Below is a small trained network, with its code and all its weights. Each question gives an input and a class and asks what happens when units are switched off, that is, made to give their printed mean instead of their output.

import numpy as np


def w(rows, s, z=0):
    codes = np.array(rows[::2]) - 128.0
    scale = np.full(codes.shape[1], s)
    scale[-1] = z or s
    return codes * scale


def f(y):
    return np.maximum(y, 0)


def log_softmax(a):
    a = a - a.max(-1, keepdims=True)
    return a - np.log(np.exp(a).sum(-1, keepdims=True))


def net(x, mask):
    res = np.array(x, float).reshape(1, 3) / 4 @ E
    y = f(res @ A[0][:, :-1].T + A[0][:, -1])
    res = res + np.where(mask, y, B[0][:, -1]) @ B[0][:, :-1]
    return log_softmax(res[-1] @ U[:, :-1].T + U[:, -1])


A, B = {}, {}
E = w([
[169,176,213,212,177,244,207,48,144],'x0',
[32,211,235,182,155,8,146,85,150],'x1',
[220,126,111,127,50,62,177,40,177],'x2',
],0.012)
A[0] = w([
[193,193,84,140,54,24,157,8,222,80],'neuron 1',
[143,93,163,211,152,206,191,137,198,141],'neuron 2',
[52,94,92,79,45,31,77,193,171,81],'neuron 3',
[96,178,181,221,110,44,159,135,60,106],'neuron 4',
[89,146,161,155,158,59,71,72,115,19],'neuron 5',
[2,159,158,155,182,176,89,170,30,70],'neuron 6',
[98,186,106,184,165,169,221,120,191,3],'neuron 7',
],0.0083,0.007)
B[0] = w([
[156,188,102,73,178,112,150,59,91,249],'neuron 1',
[101,25,158,127,153,110,188,95,138,197],'neuron 2',
[34,96,163,198,159,74,209,151,150,250],'neuron 3',
[156,2,128,99,7,89,52,198,116,203],'neuron 4',
[246,9,39,123,45,180,152,116,46,173],'neuron 5',
[176,199,86,88,181,58,169,28,59,198],'neuron 6',
[79,110,114,162,128,115,237,129,181,161],'neuron 7',
],0.0097,0.017)
U = w([
[45,78,202,221,149,53,208,133,194,92],'0',
[154,2,78,101,46,161,88,161,39,117],'1',
[132,222,125,86,171,53,133,85,48,82],'2',
[98,92,254,85,149,63,87,124,141,246],'3',
[94,170,164,184,45,166,12,161,144,98],'4',
],0.0091,0.013)

Each question gives the input, the list of numbers given to net, and the class t.
The units are the neurons (one row each of A and B). Each row of codes is followed by its name. A weight is (code - 128) times the scale printed after its matrix; where a second scale follows, it is the last column's (A, B and U).
mask holds one flag per neuron, in row order. A switched-off neuron (its flag False) gives its mean, the last column of its row in B, instead of its output. The means were averaged over made-up inputs and are rounded, as every weight is.
A unit's drop is (log p(t) with every unit on - log p(t) with that unit switched off) / (log p(t) with every unit on - log p(t) with every unit switched off).
The circuit of an input: a set's keep is (log p(t) with only the set's units on - log p(t) with every unit switched off) / (log p(t) with every unit on - log p(t) with every unit switched off). Starting from all 7 units, units are removed one at a time, each time the one whose removal leaves the highest keep (on an exact tie, the one counted first), for as long as the keep stays at least 0.8.
circuit, biggest first: the units of the circuit, biggest drop first
unit that matters most: the unit with the biggest drop
k most important neurons: the k neurons with the biggest drops, biggest first
input [-4,-6,-7], class 2: 3 most important neurons	[neuron 6; neuron 4; neuron 5]
input [6,-6,-4], class 0: 2 most important neurons	[neuron 4; neuron 5]
input [1,-2,-1], class 3: circuit, biggest first	[neuron 5; neuron 4; neuron 3; neuron 1]
input [5,7,8], class 2: unit that matters most	neuron 1
input [3,-2,2], class 3: 3 most important neurons	[neuron 3; neuron 5; neuron 4]
input [-2,4,-1], class 1: circuit, biggest first	[neuron 5; neuron 4]
input [0,4,-5], class 2: 2 most important neurons	[neuron 6; neuron 2]
input [5,6,-3], class 1: 2 most important neurons	[neuron 4; neuron 3]
input [0,6,-4], class 1: circuit, biggest first	[neuron 4; neuron 5]
input [-1,2,2], class 3: circuit, biggest first	[neuron 6; neuron 5; neuron 3]
input [1,-2,-2], class 3: circuit, biggest first	[neuron 5; neuron 4; neuron 3; neuron 1]
input [-3,-2,0], class 3: 3 most important neurons	[neuron 5; neuron 7; neuron 2]
input [1,2,3], class 3: circuit, biggest first	[neuron 6; neuron 3]
input [-2,8,0], class 1: circuit, biggest first	[neuron 5]
input [1,2,-1], class 3: circuit, biggest first	[neuron 3; neuron 5; neuron 1]
input [3,7,-4], class 1: 2 most important neurons	[neuron 4; neuron 5]
input [2,7,-2], class 1: 2 most important neurons	[neuron 4; neuron 5]
input [-3,-4,-6], class 2: 3 most important neurons	[neuron 6; neuron 4; neuron 5]
input [3,0,3], class 3: 2 most important neurons	[neuron 3; neuron 6]
input [-3,8,4], class 1: circuit, biggest first	[neuron 5]
